[  8  61   7   1  45  12  37 -30  17 -38 -28 -10 -26 -45  34 -11  79  10
 -55  48   7 -30  94  -9 -12 -30   3  15 -25   7  79   9 -11  31 -25 -20
  33  26] => 10
[ 29  13  -4  56   8   6  26   3   0  45 -49  28  30 -28   3  17  43 -35
   4 -13  20  25 -15 -21  -4  55 -14  41  37 -38   5 -35  -4 -46  11   9
   6  -2] => 6
[-11  35  17 -29 -67  14  -6  37 -12 -20  -2  14 -52 -28 -11 -33   1  -7
  21  20  28 -34  12 -58  18 -41  16  17  -3 -63 -39 -15  22 -48  -3   8
   0  22] => 8
[ 16  39  -2   1 -41  77  26 -41 -12  17  14 -10 -23  -7  26  -6 -25 -10
  31  20 -31   6 -12  51 -23  -6 -30  28  18  39  23  45 -36 -29   4  15
  74 -21] => 6
[ 11 -12 -19  85 -33 -16  14  62 -37 -12  -4 -15  -8 -21 -25  62  -8  -2
  -6  20  51  11  -9  43  82 -32 -20  43 -11 -20 -12 -64  33 -45   1  42
  33   8] => 2
[ 40  32  64 -27  39   7   6  11  16 -20 -45   6  31  -1 -11   4  53 -19
 -21  -6  57   2  70   2 -21 -21  32  19  38 -13  34 -34 -50 -23 -30   5
  20  23] => 10
[-37 -21  23   1  55  42 -21 -90  26  39  34   3 -34  24   2 -30   0  20
  34 -54  24   5 -25  36  15 -24   8 -43  14  20 -12  48  12 -16  40  -2
  16   5] => 6
[ 43 -22  31   3  39  36  -9  20   0   8   6   7  17 -26   1  42  19   5
 -78 -26  53   0  31 -28  18  -4   5  51  13  11  54 -47 -57  -9  17  52
 -17  57] => 4
[ 80  13   6  12 -45  -6 -25  11 -21   4 -67 -33 -10 -20  19   0  22 -38
 -14  53  -4 -35  30   1  -4  27  34  45   4 -11  15 -59 -41 -54   9 -21
  23  -3] => 2
[  9  -5 -45 -11  20  22  33  51 -19   2 -24   4  12  38  -4 -22 -20 -62
  47 -38  -9 -14 -21   9  36  23   9 -14   7  30 -29   9 -24 -45  12 -64
 -43  70] => 9
[ 30 -26 -44  41  31  11  12  18 -12  -5  96   0  10  12 -50   3 -11  71
 -61   7 -15  10  25  24   6 -35 -32  37 -41  25  -1  -8   0   6  46  33
 -18  24] => 9
[-25 -86  44  85   4 -24   4  51  12  46  48  46 -29 -18  21   6  -2  30
 -22   3   2  46  29  27  33 -16 -36  43  -5  34 -12  22 -14  17  21 -39
  11  14] => 8
[   8   -3   51   17  -44  -23   26  100  -34   -4   20   28   15  -25
  -24    7   10   -7  -30    7  -17   89   38   18   11  -24   25   55
    3    8   11 -100   -6  -23  -11    9    6  -27] => 5
[  4  -6  45 -38  39 -30  12  -6   3   6  19 -11   2  -3 -22  15  -5  58
  11   4 -32  14 -32   5   5 -60   2  20  51  71  -2  30 -20  62  30 -49
  17  28] => 9
[-37 -27  21 -31  10 -25 -38  -9  -3 -16  12   7  14  22 -43  36  46 -26
  30 -31  42   2 -25 -17 -12 -44  31 -10 -23 -15  -9 -18 -12  68 -23  11
   7 -22] => 1
[ 30  19  40  26 -36  18 -39   5  -2  38  28  22   5   6 -13  -2  -6 -28
   9   9 -19  19  47  48 -56   5  17 -11  -4 -26 -22 -18 -19 -25  -5 -44
 -13 -10] => 3
[ 11  -4 -26  38  58  -5 -22 -80 -19 -28 -19  17  -1  51 -26   0  10 -21
  33  -8 -19 -16 -55  30 -13  43  20 -28 -40 -70 -41 -16  44  12   2  32
  10 -14] => 6
[-60   4 -10  63  -8  13  10 -10 -37  25  27  37 -28 -64  22 -23  -7  59
 -10  12  -8  20   3 -20  39 -19 -15 -16  -8  31  34  38  22 -10  29  38
  15  19] => 4
[-52 -14 -15  -2  74  -6  44 -19  36  -6  -4  18  -4  26   8 -53  -1 -79
  37 -46 -59  41 -43 -46 -22  22  14 -62 -39  -5  -7  41  60  51  -2  12
 -53 -27] => 5
[-43 -11  18  88  25 -21 -16 -19  41  42  14 -29   0   7  10 -67   8  -1
 -21 -32  -7  -7  -5  25 -17  62 -58  -2 -17 -48  28  19  34  21   4 -61
 -25   1] => 7
[ 25   2  -8 -27 -25  19 -12 -33  12  -5  17  29  -1  36  26  37  -3 -21
  -6 -23  -8  18 -59  28  50  34 -62  33 -29  -1 -15  -4  49   6   0  48
  37   8] => 6
[ 16  13 -16  29 -30  -1 -24 -52 -12  17  19  33   2 -15  14  10   3  64
  15   2  20  12 -29 -42  -7  -5 -10   7 -42 -50  31  20  45  30   2  72
  13  -4] => 5
[  0  -1 -29  18   3 -28 -16  23 -22 -23 -49  17 -11  -9  20  10  31  16
  39  -2 -63   9 -21 -19   6  34  47  12  27   4 -27  -2   2  24   8   2
 -41  30] => 0
[-36  20  39  48  -6 -25 -43 -31   2  10 -26  11   8  -2 -12  91   5 -35
  19 -27  25 -31 -55  21  25  24  73 -27  32 -52 -13 -10 -55  -5  -6  54
 -18  -5] => 3
[ 33  -7  36 -47  34  28   5 -10  18  86 -10  -1  23  11  21  45 -64  40
  30  11  27   5 -33  55  -2  -2  21 -51  24  13  59  31 -65   7 -14 -36
 -23 -24] => 6
[ 34  67  38  36 -18  44  27  30 -14  26 -12  30  -6 -53   8  12  -6 -49
 -28   5   6  35   8  -8 -44  -5  33   2   9  13  24 -38  -2 -22  15 -47
  -5   0] => 3
[ -5  11  -1  -7 -19  12  48 -19   2 -19 -18  16 -20 -27   5 -52  17 -29
  -8  51  -2  -4  11 -54 -11 -16  -3 -40 -29  21  51   8 -36  29  19  23
  56 -78] => 8
[-52 -42 -11 -56 -52   4 -14   5 -37  27  24 -12 -11   3  17 -11 -19  40
   8 -13 -12  -8 -45  -7  27 -33 -39  15  14  35  -7  -4  21 -17  31 -10
  -1  -5] => 1
[ -31  -69  -32   40   39  -33  -58   57  -49   73    0   33    7   13
  -30   40   -8  -67  107    6  -23   47  -63   18   51    3   61 -114
  -21    9  -32   -5  -37  -31   50   54  -49  -14] => 3
[ -6  -5  27  24  10 -18 -24 -41 -19   8  11   9 -10  -6   5  25  13   6
  10   5  28  21 -15 -22 -13 -51  43   0 -10   0  43 -13  26  79   6 -16
  16  26] => 2
[  0  69 -28 -20 -55  16  34  48 -17 -56  66  19  14 -39  14  10   4  42
  10  -4 -33 -19  15   7 -38   8 -26  -1  21 -40  20 -39  27  12   7  39
   2 -10] => 1
[ -5   9 -15  85 -44  23  20  11  -2 -19  29  57  11 -26   9  64 -12   8
  -9 -30 -16  28   7   8  14   0   0  39  47  21 -24  19  -4  -2  30  37
  18   9] => 0
[ 65 -24  55 -54   7  10  32  53   2  10  25   1  -3   8   1  13 -17  17
 -15  15   6  22  23  15  14 -32  16  20   3  27  12 -79 -29  -6  27   0
 -17  28] => 8
[ 14   8 -10   2   2   4  53  75  -3 -19 -12  15   6  -1 -53 -24  31   3
 -67 -14  38 -27  42   0  53   2 -10  44  -7   6  -5 -39 -67 -56 -16 -23
  -3  -6] => 9
[ -2  39  64  12 -14  -6  17  41 -24  19 -27  51   8   5 -12 -21 -13 -42
   2  -3  31 -14 -48  -7  53  17 -21 -47 -25 -27  37 -20 -18 -35  -6  -3
  33  -3] => 7
[-12  30  28  27  10  -9  41   8 -20 -17 -10  14  14   5 -52 -19 -14 -10
  21  35  27  22  12 -17 -19 -35   6 -28  -4  57  55  -5 -39  36  -8   0
  26   2] => 8
[ 29  42  37 -56   9  20   1   1  14 -42  11  31  -1 -43  31 -45  41   1
 -26  18  37   1  47 -23 -47  21  47 -58 -30   5  78 -43 -11  41  -6 -10
  61 -73] => 1
[  6 -26  -3 -21  34  31 -17  -5  26  15 -32   7 -21 -32  41 -43  11  49
   4 -30  30 -31  27 -12   2   2 -11 -29  38  12  -7  64 -29 -15  -1 -30
  -9 -19] => 4
[ -19  -12  -11    2  -32   45  -20  -24   21   23   20   48   14    5
   14   11   12  -48   40 -103   23   21  -33  -12   -8   -8   32  -42
   -2  -38  -11   29  -41   25   21   31  -38  -16] => 4
[-29 -35 -37  -4  21  -8   2   1 -35  40  17  43  13 -11 -22  31 -10  44
  54 -34  66  59 -39 -70   9 -72  44 -29  -7 -17   0 -11  59  50   3   3
 -38  -4] => 5
[ -9  -7 -21 -29  28  26  63  46 -25 -31  28  11 -28 -10  -1 -50  12   8
 -62  -5 -54   7 -13 -51 -25 -56 -24  59 -15  15 -12  13  25  35  11 -49
 -26  19] => 9
[-22 -17  58  52  37 -44   9  25  48 -29 -40  -4  -7 -20  27   5  43 -16
 -64 -47 -27   8  -5   5  10  33 -12  47  36  -6   6  -2  -9  12   0 -16
 -16 -19] => 5
[-50 -29 -34 -12 -29  11  40  33 -24  19   0 -50 -21 -30  12  -4 -41   9
 -34  18 -11 -21  -9  -7  54   5  17  77  43  23  -3 -14 -27 -36  10 -47
   1   6] => 9
[  3 -28 -45 -16   7 -62 -24  44 -26   7  20  11  16   4  -5  14  14  32
  87  39 -12  48  -9  18  29 -31   8 -86 -26  25  39 -14  18  88   1  19
  -1 -30] => 2
[ -11  -30   17  -76   -3   36   19    4  -17   29   16  -18  -35    1
  -12    5  -51   71   -3    8   28  -20   18    2   37 -105   24   -2
   12   26  -23   12  -10  -57   -7   -6  -11  -25] => 5
[ -8  35  44  13  24 -38  37  36   5  -8  -8  51   9 -21 -18  27 -16  16
 -16   5   5  12 -25 -60   7 -39 -15 -10  27  53  17  12  21  44  20 -33
 -34  55] => 8
[  3   8 -34  47   8 -21 -37  20  25 -49  34 -18 -28 -15  -2  57  19  82
  13   0 -33  -2 -26  44  21 -31 -24 -10 -24 -47  16  33  21  95  10  56
 -33  12] => 0
[-13  11   9 -85 -50  31  53  -3   2  22  47  21  32  21  11 -24 -78  45
  12 -18   8  12 -49 -22  25 -12 -64  10  41  15  13  42  24   1  -3  12
  25   6] => 9
[-11 -45 -63  17 -34 -13   0 -54 -35  42  38  11  -6  37  27  61 -43   5
  78  47 -55 -49 -26  -4  33  39 -28  21 -15  12  32  34 -54  65  21  19
   0  88] => 8
[ 18   1  67  -5   9   6  11   1  41   8  64  15  -2 -20  32  11   8 -12
 -18 -31 -25  12   4  54 -18   6  21 -42 -25 -39  25 -58  19  24  55 -24
  -7 -23] => 1
[-43  41  31  39  14 -30 -30  57  -9 -23  33  33 -15 -27  -9 -17  20   3
  20   2  -5  19  -7 -19   7 -24 -20 -22   6  30  -4  39  44  25  -9   0
  28  20] => 7
[ -8 -76  20  53  -6  -7 -22 -13  37  56   6 -12   7  33  77  12 -44 -28
  -4 -16  -5 -25  -8  51   5  79 -12  13  -3 -92  11  24  -1  -7 -25  -8
 -37  11] => 2
[ 13  36  -9 -16 -14 -20 -23 -26 -12 -27  -5   4 -13  19 -15 -36 -37 -16
  78  24 -14 -11  -1  17   8  46  26 -35  13  12  -5 -10  26  23  -3 -17
  51  -3] => 2
[ 24  -1  52  30 -36  22 -22  65  12  31 -23  -7 -33 -17  52 -20  13 -39
 -16 -27   3  14   4  47   1 -13  34   3 -10   7  37   3 -60 -41  11 -40
 -27   0] => 2
[-28 -49  20  98  44 -12 -23   1 -44 -28   5 -11  10  -7 -14 -49  69 -25
 -45  22 -23  -4  30  -5 -59  -2 -28  12 -23 -22  23 -22   0 -35  28  39
  22  -1] => 1
[-45 -10 -35  49 -13   7  26  -5 -14  44  20  -3   8 -24 -19  53 -19  33
   9 -15   8   1  -4  10  33  -6 -30  42  14  13  38  21 -47  44 -14  13
 -25  38] => 4
[ 19  48  25  18   4  16  -4   3  24  11  -5  16 -18 -32   7  10   5 -10
 -37  -3   7 -31  32   8   8  21   2 -19  19 -11 -21 -17  13 -55  18 -27
 -19   4] => 3
[ 12   2 -34  52 -14   6  11  85 -24  11  13  15   2 -32 -17 -26 -30   1
  -9  20  36   5  62  -3  -5  20  13   8  16 -30  17 -45   7 -37  -9 -44
 -17  -7] => 2
[ 22  -3 -14 -54   8   0 -48  37  -3 -14  32  23  -3 -15  -2  37   1   5
  64  -9 -17   3   5  -2  14 -15  23 -37  13  -7  -7   4 -27  53   8  29
 -17  23] => 4
[  9  41  68  92 -30  23   9   7 -10   8 -75  -5   1 -58   2 -42  29 -60
 -63  -3  53  74  15   2  -1 -16  28  17 -42  21  21 -43  35 -67  -7 -12
  26 -21] => 4
[-16   2  23  -6   9   6  26 -19 -79 -28 -52  11 -17  35 -55 -39  20   2
  -4  21 -19 -29 -12  12   5 -73 -34  27   6 -20   9  -7 -46 -30   7  -6
  44  22] => 10
[ -8 -27 -22  32   2 -10 -49  53 -47 -17  17  26  -5 -23  37  42  21  -3
 -39  14 -36  -1   9  -4   4   1  14  -7  20  -3 -20 -37  14 -32  34  18
 -37  23] => 3
[ 44  18 -19 -23 -46  20  59  18  -7  -9  55  66 -19 -19  37 -23  -7  45
  39  10 -27  20   9  -5  -2  24 -11  -7 -19 -12  20 -35   2  52  27  19
  28 -15] => 8
[-29 -40   1  56  31  -6 -35 -27 -11 -21 -13  -2  14   0  36 -38  53 -72
   9 -32 -47  26 -26 -22 -81  33  29 -16  -3  15 -16   9  29   8  43   3
  -3 -18] => 1
[ -1   2 -54  23  -6 -10   6  26 -35   0 -50 -25  20 -14  -9  14  21 -19
  41  34  -7 -30  23 -38 -18 -30  28 -24   0 -63  -8  -7  -3 -59 -20  30
 -51  -7] => 5
[ -6 -11 -10 -16   7  29  16 -47  24  74  24  -7   1  18 -13  36 -15  10
  29 -37  18  34 -41  29  39  15  -9  39  13  51  -1  11 -18   0   7  30
   4   2] => 6
[-43  53 -24  -9 -33  -5 -59  23 -38 -34  28  39 -12   2 -37  45  -6  14
  35   0  28 -21  14  -9   8 -49   6 -29  15   4 -43  19  30  11 -38 -16
 -15  41] => 3
[ 13 -14  15  56 -20  -6 -45  -6 -29  25  25  74  18  17  43  27 -10  16
  41 -46 -11  56 -69  18 -14  21 -17  33 -11 -79  -3  24  47  37  19  34
  -5  69] => 10
[  5  30  36 -14 -13  -5   1 -33 -24   3 -24  17 -15 -22 -79 -50 -14  74
  -9   9  33 -17  18 -14  -7 -21  -3  24  16 -42 -21 -32   7   5 -20 -43
  25 -30] => 4
[ 38 -26  46  28  23  29  -1 -22  -3  -5  49  20 -21   8  22  25 -24  26
 -44 -16  -8   9 -15   7 -30 -36 -16  72  17  28  -5  25  16  33  23  18
  31  33] => 2
[ -4 -16  64  -2 -55 -42 -19  11  21  18  17  24 -21 -16  49   0  35  57
 -12 -42 -22   1 -19  27  37 -37 -35   8  44 -34 -16  -9  25  -5  46 -14
  -3  -4] => 2
[-32   3 -16  34   9 -21   6 -51 -21 -21 -85  12  22  25   0  42  12 -47
  26 -35  12 -66 -47 -39  28   8  35 -23  27 -40 -26  18 -24 -50  -4  33
 -25  16] => 5
[ 40   6  30  38  38  41  42   5  42   1  -8 -14 -23 -22 -16 -20  13 -17
 -49  62 -21 -24  81  13 -35 -18 -36  -3 -39 -42  78  27 -58  44 -20 -41
  17 -26] => 0
[-65  32   2  26  12 -39   2   2 -27  14 -16  64  11 -18 -20   9   3  21
  60 -20  17  19 -36 -32  44  11  26 -51 -14 -18  17  20  19  46 -39  28
 -34  44] => 4
[ -5 -25 -14  31  22  50  -2   7 -41  -9 -38 -48 -13  -5   5  -3 -35 -16
  26  21  10 -32   7  49  24 -41 -11 -40  11  29  10  34 -45 -68   9  16
  13  17] => 4
[ -6 -56  25  -5  12  -8 -26  12   9  41  15 -20  11  -5  37  52 -25   0
  42 -16  16  36  -2  13  16 -44  42 -19  28 -20 -12 -12  36  -8  12 -15
 -37  18] => 5
[  1  26 -33 -18 -44   8  13 -19 -33  51 -11  19  29  -8 -64   6 -39  40
  82  -9  56  48 -25   0  23 -37  -1 -36  -7  40  16  -6  -5  43 -13 -22
  10 -20] => 4
[-23  -4  17  68  27 -31 -25 -20  24  18  -1  -1 -22 -45  -5 -26 -14  55
   2  15  30 -13  -7   1  14   8  11  -3  19 -23 -13  57  25  17  15 -78
  38 -11] => 9
[  0   1  51  13   3  55  11 -39 -20   5  -9 -36 -19   5 -26 -19 -28 -29
 -54  26   2 -14  20  51 -45 -53   7 -19   7  15  24 -22 -49 -30  17 -46
  32 -60] => 3
